(in the rows, 128 means zero)
Here are made-up elements, facts about them, and rows of numbers that follow some of those facts. Name the element behind each unnamed row.

Named rows:
(348): [140 155 155 137 117 130  91 125]
(171): [140 154 138 139 115 119  93 126]
(133): [136 154 128 147 108 121  88 123]
(81): [131 108 156 138 168 134 159 131]
(689): [131 106 174 131 171 148 154 131]
(785): [131 166  55 161  78  79  91 124]
(548): [134 161  72 159  89  76  90 122]
(163): [133 162  78 156  86  94  92 125]
(281): [116 126  91 154  82 110 104 133]
(752): [118 121  99 152  88 110 102 132]
(530): [117 125 116 149  94 123 105 132]
(94): [132 111 153 135 115 143 132 121]
(445): [133 118 194 132 125 148 124 119]
(788): [126 115  90  94 126 109 137 125]
(223): [128 106 172  82 162 139 140 126]
(195): [127 108 156  82 150 125 132 123]
(643): [126 115 142  84 149 124 131 126]
(604): [124 129 132 107 154 135 143 126]
(238): [117 135  51 120 117  83 142 125]
(34): [119 137  63 121 117  96 147 126]
(719): [116 145  16 125 112  97 157 129]
(3): [117 141  20 126 107  67 151 126]
(289): [141 150 174 139 128 145  93 125]
(120): [121 121 151 145 106 145 100 134]
(97): [130 119 126 134 140 128 142 132]

Some facts about the elements:
Ψ (each to the one after it):
(196) (166) (38) (334)
(380) (641) (764)
(583) (361) (120) (167) (219) (530) (752) (281)
(114) (7) (604) (763) (781) (788) (468) (34) (238) (719) (3) (315)
(252) (628) (94) (784)
(445) (70)
(223) (195) (643) (243) (461) (571)
(516) (386) (746) (97)
(275) (616) (185) (183)
(689) (81) (523) (366) (551)
(289) (80) (348) (171) (133) (406) (411) (163) (548) (785) (55)
(587) (342)
[(604), (114), (781), (315), (3), (719), (7), (468), (238), (763), (34), (788)] β (706)
[(166), (196), (38), (334)] β (719)
[(406), (785), (411), (80), (548), (171), (133), (348), (55), (289), (163)] β (275)
[(380), (764), (641)] β (516)
[(583), (530), (361), (120), (752), (167), (219), (281)] β (616)
[(97), (386), (516), (746)] β (276)
[(461), (195), (243), (223), (643), (571)] β (788)
[(784), (628), (252), (94)] β (185)
[(551), (366), (81), (689), (523)] β (386)
[(342), (587)] β (183)
[(183), (616), (185), (275)] β (132)
[(445), (70)] β (94)
[(475)] β (628)

Which element is each row?
Some rows may be elements named above.
[133 130 117 141 114 129 128 135] -> (132)
[136 101 140 123 158 171 143 134] -> (516)
[132 107 177 136 166 145 151 132] -> (689)
[118 143 111 111 152 134 156 126] -> (334)
[127 129 109 107 139 131 153 132] -> (706)
[129 113 133 146 151 118 156 132] -> (366)
[125 112 132  89 141 116 142 125] -> (243)
[120 125 133 141 103 127 101 132] -> (219)
[116 128  86 154  79 104 102 132] -> (281)
[133 109 172 132 173 147 149 131] -> (689)
[137 150 138 147 109 124  92 126] -> (171)
[131 122 181 131 125 136 120 119] -> (70)
[119 124 129 148  96 132 103 132] -> (219)
[123 118 191 133 124 164 103 133] -> (583)
[132 123 122 138 108 146 112 129] -> (183)
[141 150 173 141 121 140  92 126] -> (80)
[128 129 110 106 139 121 162 135] -> (706)
[132 123 120 137 110 151 115 128] -> (183)
[125 113 144  87 146 119 138 125] -> (643)
[123 113 116  92 138 104 148 125] -> (461)
[136 158  99 155  93 105  98 126] -> (411)
[116 148  16 126 117  99 156 125] -> (719)
[128 125 166  97 163 161 141 129] -> (114)
[132 115 113 133 135 126 160 137] -> (276)
[129 115 139 137 157 127 157 131] -> (523)
[132 109 176 132 170 148 152 131] -> (689)
[126 111 160 132 114 170 103 134] -> (616)
[127 109 165  80 157 134 136 126] -> (223)
[122 119 101  89 133  96 141 127] -> (571)
[122 139 151  99 173 166 150 126] -> (196)
[132 165  43 164  69  63  95 124] -> (55)
[117 141  10 133 100  61 152 126] -> (315)
[126 113 121 144 149 110 148 129] -> (551)
[134 127 177 132 128 161 110 129] -> (587)
[144 146 172 132 130 159  95 128] -> (275)
[137 157 128 146 109 111  88 124] -> (133)
[132 107 170 131 165 149 158 130] -> (689)
[136 161 110 146 104 100  98 126] -> (406)
[131 129 168 133 123 153 107 128] -> (342)
[131 111 147 139 166 131 160 132] -> (523)
[120 121 143 139 102 142 104 134] -> (167)

Now the same elements, written a new way:
Known rows:
(719): [ 98 120 111 107 149 187 102  40  79 177 127 132 178 137 137 115]
(132): [104 123 141 128 137 143 128 117 184 102 108 126 139 171 114 128]
(752): [111 130 108 125 113  87 122 112 159 127 153 154 171 150 160 123]
(551): [118 139  98  98 138  70  89 109 141 203 154 155 139 118 101 124]
(516): [ 93 101 120 161 141 183 118 210 100  98 150 113   9 139  92 105]
(3): [134 129 105 157 131  99  96  88 105 166 135 128 186 115 140 135]
(315): [134 127  97 159 132  95  93  83 110 166 141 131 198 116 139 142]
(361): [126 125 158 131 107 131 166 164 131  89 133 140 109 152 158  99]
(461): [150 111 106 132 113 114  90  90 120 159 108 141 127 120 155 153]
(166): [125 129 150 122 140 178 140 116  78 146 128 123 133 108 142 111]
(781): [147 123 143 165 130 129 130 130  83 136 117 113 132 120 137 123]
(604): [152 120 153 165 135 140 142 147  74 123 111 110 127 124 132 118]
(334): [109 133 100 112 139 135  95  59 106 178 151 143 194 103 149 127]
(342): [ 82 130 125 118 109  86  88 103 183 152 133 128 185 111 145 153]
(530): [117 128 118 132 114  95 129 125 152 115 148 154 160 153 158 120]
(411): [146 140 122  93 137 132 123 124 160  98 158 121 151 127 127 146]
(94): [ 90 158  75 112 112 118 126 108 163  86  46 124 147 115 104 103]
(764): [ 95 124  74 139 137 106  73 133 141 152 182 147 128 103 124 137]
(348): [154 135 154 102 136 153 149 154 142  77 145 107 115 131 121 134]
(763): [150 124 149 170 132 138 138 140  83 131 115 110 126 122 131 118]
(468): [142 129 129 166 130 118 119 117  96 148 124 119 154 120 134 128]
(548): [138 140 111  92 133 121 109 107 170 112 167 127 172 123 123 152]
(252): [135 124 168 152 137 161 175 167 148  87  83 135  91 106 109 115]
(475): [112 105 114 131 143 108 171 121 147 128 114 131 127  94 124 141]
(219): [121 129 124 131 112 102 140 134 149 115 149 150 147 148 160 116]

Name these rows:
A row may be one of the elements named above.
[115 129 125 116 138 149 117  84  97 157 141 136 159 109 149 121] -> (38)
[152 119 108 139 109 111  92  91 118 159 107 140 128 118 154 150] -> (461)
[134 139 150 105 137 111 144 169 111 166 133 131  70 125  97 108] -> (81)
[118 129 126 132 114 103 139 134 145 109 148 152 141 152 155 114] -> (219)
[170 109 163 146 115 161 138 150  87 120  88 116  57 125 148 131] -> (223)
[107 114 133 135 104 128 159 139 152  81 132 145 123 208 155  98] -> (616)
[120 140  99  96 138  69  95 112 144 208 156 150 141 119 102 131] -> (551)
[104 151  78 123 124 103 100 131 134 197 155 153 155 123 123 154] -> (97)
[107 122 198 133 111 149 151 176 138 103 103  99  98 121 133 125] -> (587)
[115 135  94 143 142 102 112  91 184 134 115 164 183 101 119 139] -> (784)
[101 154  78 112 115  90 106  95 163 125 100 142 179  87 128 127] -> (70)
[159 129 160  80 138 187 162 151 157  43 135  88 103 170 100 144] -> (275)
[ 52 123 140 115 106  95  73  86 204 156 120 110 183 146 128 154] -> (183)
[ 90 102 121 160 141 183 118 208  98  97 152 115  11 136  88 107] -> (516)
[ 92  74 108 131 143 131 204 111 155 114  89 117 104 117  97 139] -> (628)
[106 115 134 137 104 126 160 137 153  78 133 146 129 209 151  98] -> (616)
[167 112 149 143 108 150 131 134  91 126  94 124  75 123 148 138] -> (195)
[163  93 126 143 105 147  99  94  95 145  67 125  82 156 141 149] -> (788)
[129 126 168 133 114 141 174 176 126  84 130 131  93 159 149 102] -> (583)
[127 135 132  98 137  94 125 147 120 180 141 138  91 125  97 116] -> (523)
[127 128 148 134 109 128 157 158 137  95 137 142 120 155 153 107] -> (120)
[104 129  95 125 110  82 110  99 162 130 159 161 184 147 162 124] -> (281)
[105 118 137 135 102 122 162 143 147  81 135 145 127 209 149  98] -> (616)
[113 126 119 128 107  94 131 120 153 111 150 151 153 149 160 117] -> (530)
[165 110 136 135 113 136 116 122 100 139  95 130  92 125 152 145] -> (643)
[143 135 171 100 133 131 158 186  99 152 124 124  54 129  96 102] -> (689)
[109 128 118 132 109  91 129 125 147 117 149 156 158 152 158 119] -> (530)
[120 120 143 150 136 164 136 203 104 104 148 118  40 109 119 111] -> (380)
[111 130 104 114 142 132  95  60 110 175 149 144 192 102 148 128] -> (334)

Now the same elements, written a new way:
Known rows:
(219): [125 101 129 114 125 162 113 133 140 167 145 123 152  95 136 133 107 119
 129 110 127 101 118 148 121 134 127 118 197 132 125 129 122 115]
(616): [146 111 128 105 144 157 129 144 143 147 155 107 144  83 135 117 123 120
 124 127 120  81 154 138 114 135 118 146 189 121 132 121 125 112]
(275): [177 157 102  80 167 145 145 131 139 111 176 116 112  98 152  94 158 150
 113 133 153  90 222 143 135 138 109 121 144 120 142 110  88 118]
(406): [149 133 100  97 143 136 116 111 139 140 156 131 125 129 152 124 128 145
 113 101 153 124 142 157 154 136 127  70 138 130 126 117 100 125]
(163): [142 120 102 102 130 138 102 104 141 150 144 135 130 137 148 130 117 145
 110  93 142 137 110 160 161 133 135  49 133 131 119 120 101 131]
(55): [134 105 107 110 117 130  86  96 145 160 129 138 139 155 141 138  97 137
 108  71 138 161  64 168 178 127 143  22 129 128 109 122 112 139]
(348): [161 143  99  87 155 144 137 116 136 130 172 127 117 109 156 113 147 150
 112 116 160 109 194 154 138 143 118 103 146 129 134 110  88 118]
(7): [123 170 122 144 142 125 160 136 130  93 142 144 122 103 122 117 176 124
 141 162 155 113 180 106  95 130 103 200 100 131 134 140 133 121]
(114): [128 173 120 143 146 128 168 139 129  93 150 143 121 100 124 116 182 129
 141 167 154 106 191 105  93 133 105 208 105 136 137 133 126 121]
(3): [ 97 120 133 169 109 111 112 116 135 127  96 155 146 157 106 151 123 107
 131 115 127 170  40 125 133 117 133 118  84 129 106 146 155 141]
(719): [108 125 121 161 117 112 128 121 160 115 105 128 147 135 104 131 134 117
 136 117 122 146  35 104 147 117 117 140  72 119 105 171 177 150]
(166): [105 155 113 147 131 124 164 129 150 108 136 137 133 111 120 118 173 129
 145 140 148 118 117  96 117 130 107 194  84 124 125 168 158 133]
(38): [ 95 137 119 160 122 120 139 120 151 115 117 140 143 129 115 128 146 123
 141 122 142 141  64 102 131 128 117 155  78 122 114 170 173 139]
(238): [105 132 132 163 118 112 120 119 135 125 109 150 140 144 106 144 130 114
 132 129 134 155  72 117 130 123 123 135  88 130 113 147 147 139]
(788): [130 148 149 172 131  94 111 135 113  98 115 167 141 132  93 141 153  96
 117 156 133 153 128 124 107 108 112 158  79 133 121 115 136 127]
(643): [125 163 145 175 129 102 116 128 110 103 120 184 141 132 104 149 165 104
 125 161 147 157 138 124  96 117 115 168  86 143 126 115 125 124]
(445): [163 140 112  87 145 140 137 130 100 135 145 133 109  84 159 102 161 154
  97 152 117  79 228  88 118 132 133 161 180  74 181 139 107 103]
(70): [124  83 124 121 103 122  77 103 113 171  88 143 137 141 135 145  95 139
  87  97  87 144  60 111 165 117 166  64 158  72 148 152 140 128]
(784): [125  84 122 122 110 123  80 105 123 165  97 134 142 146 134 141  87 129
  96  89  91 148  59 122 164 117 155  62 151  89 135 143 140 132]
(689): [128 138 143  98 127 121 193 153  96  90 128  93  75 145 116 122 134 159
 158 176 142 106 226 117  73 144 139 184 118 184 142 109 107 131]
(386): [125 117 150 109 115 110 166 151 105  94 105  93  87 164 101 127 108 149
 153 163 122 123 164 117  95 135 150 150 107 168 133 112 123 143]
(516): [131 162 150 141 149 132 180 157 130  96 138  66  72 138 138  95 109 126
 179 170  97  93 221 107 112 141 119 195 136 117 137  94 123 122]
(342): [151  77 133 116 122 117  79 127 147 141 108 106 149 140 111 132  83 118
 109  93  97 140  44 147 173 108 135  51 135 110 116 129 146 139]
(763): [116 155 129 150 135 121 147 131 129 104 131 143 130 117 118 125 170 121
 139 151 149 124 145 110 104 129 112 180  98 128 130 142 137 125]
(475): [149 110 129 100 136 135 116 127  90 150 126 125 141  95 168 115 127 144
 101 110 102 126 143 104 150 118 136 115 154  86 163 142 139 121]

Which element is each row?
A row may be one of the elements named above.
[100 127 123 160 117 110 137 124 161 110 104 127 145 135 108 128 135 117
 138 116 124 145  33 101 148 117 120 137  71 117 106 171 179 150] -> (719)
[ 89 101 150 153  93 113 115 121 129 138  85 108 110 188 113 149  72 124
 152 114 100 166  56 134 153 130 154  95 113 147 107 121 146 144] -> (97)
[116 173 111 137 148 131 185 140 142  88 157 133 127  94 129 102 192 133
 146 158 160  96 168  87  96 136  95 224  95 122 134 162 147 125] -> (196)
[107 153 117 149 131 123 165 130 151 103 137 134 132 110 125 116 167 127
 143 141 152 116 115  94 110 131 103 189  89 123 126 171 160 131] -> (166)
[119  95 127 120 122 160 106 129 142 174 141 122 159 108 137 140 103 116
 119 102 124 110  96 152 126 133 133 112 194 131 120 130 129 119] -> (530)
[111 112 148 115 102 105 158 142 101 113  96 100  92 172 109 139 102 150
 157 149 125 138 140 125  92 136 157 136 110 179 127 119 118 143] -> (523)
[128 123 157 132 133 122 153 150 104 112 113  81 114 136 139 115 104 126
 161 135 100 143 133 115 130 126 129 142 108 146 129 113 152 138] -> (276)
[158 112 137 106 148 134 131 141 115 129 142 104 147  94 147 109 124 129
 124 109 111 127 132 131 152 116 118 114 136 119 136 130 141 132] -> (132)
[ 81 119 121 171 107 117 124 111 158 129  95 145 153 148 110 143 128 115
 138 102 130 162   7 111 148 119 127 125  74 127 101 174 179 152] -> (334)
[134 151 145 173 131  96 113 130 113  99 116 168 140 131  92 144 152  97
 126 162 132 151 125 125 113 112 117 155  80 128 123 116 137 129] -> (788)
[141 186 141 160 142 108 142 140 103  90 141 174 129 106 109 133 185 108
 126 183 155 130 206 117  77 121 102 202  95 141 137 108 115 113] -> (223)
[108  80 133 127 107 156  94 121 147 183 124 127 162 125 132 152  84 112
 122  90 115 127  46 161 140 128 141  77 190 128 108 135 139 122] -> (281)
[127 126 160 131 129 125 151 150 107 110 115  80 116 140 140 115 103 127
 161 134 102 141 134 122 132 126 131 142 109 144 131 117 147 141] -> (276)
[127 142 145 152 136 120 142 137 115 103 127 133 151 105 135 121 148 112
 141 131 127 148 110 111 131 114 108 161  81 133 125 141 164 136] -> (706)
[124 139 145  97 123 117 194 154 100  89 123  92  75 144 115 122 131 158
 159 178 141 106 223 111  74 144 138 190 119 183 145 110 103 135] -> (689)
[103 128 149 192 101  91  83 113 117 128  85 189 157 166  95 172 124  92
 121 130 128 194  41 141 130 103 135 106  71 141 106 119 147 138] -> (571)
[ 88  86 156 130  80 102 128 127 107 132  65 105 108 201 104 161  73 139
 149 126 114 173  60 139 122 134 169  85 101 185 112 125 133 153] -> (551)
[112 142 148 185 112  92  94 116 115 120  95 186 153 154  95 164 135  95
 114 139 136 182  71 134 118 111 128 129  77 136 108 121 141 134] -> (461)
[121  86 119 122 103 124  78 104 112 170  93 144 135 142 138 144  94 137
  85  92  88 146  60 113 165 119 162  63 158  73 147 153 139 132] -> (70)
[109 140 148 184 108  93  90 118 114 120 100 184 154 155  98 165 136  96
 119 145 134 177  73 137 124 111 129 129  77 140 109 120 137 133] -> (461)
[102 124 151 192 103  89  80 112 116 128  83 192 159 168  92 172 123  91
 116 127 128 193  41 140 129 103 133 109  69 144 103 121 142 135] -> (571)
[140 125 125  99 146 172 139 144 133 150 172 119 142  74 148 118 137 130
 127 135 140  69 185 140  94 143 114 167 207 129 140 128 107 104] -> (361)
[129 112 125 107 132 167 124 140 136 163 155 121 151  90 143 127 118 126
 121 115 129  92 146 148 116 139 122 136 204 131 129 126 116 112] -> (167)
[188 133 122  88 165 136 150 155 137 103 166  93 120  84 130  92 148 139
 115 150 124  71 210 125 124 127 101 149 152 114 145 119 115 119] -> (587)
[120 171 147 140 143 138 183 149 125 107 141  78  72 141 143  98 117 131
 182 165 107  99 225 112 105 148 121 198 143 127 137  93 112 120] -> (380)
[133 172 145 165 132 105 131 131 106  95 129 179 137 121 106 141 174 105
 122 176 150 141 171 126  92 119 109 184  92 143 130 111 122 120] -> (195)
[116 150 143 178 115  99 102 123 109 110 109 186 145 141 101 159 151 101
 122 145 140 168 107 130 107 111 120 143  84 141 118 120 130 127] -> (243)
[166 115 120  99 139 129 117 132 111 134 128 117 119 101 137 109 131 142
  92 132  96  97 163  96 143 118 131 130 156  71 166 142 129 120] -> (628)
[117 127 150 108 116 113 173 147 102 104 110  96  85 163 112 131 117 154
 154 162 134 124 183 120  85 141 150 163 116 183 138 116 114 137] -> (81)

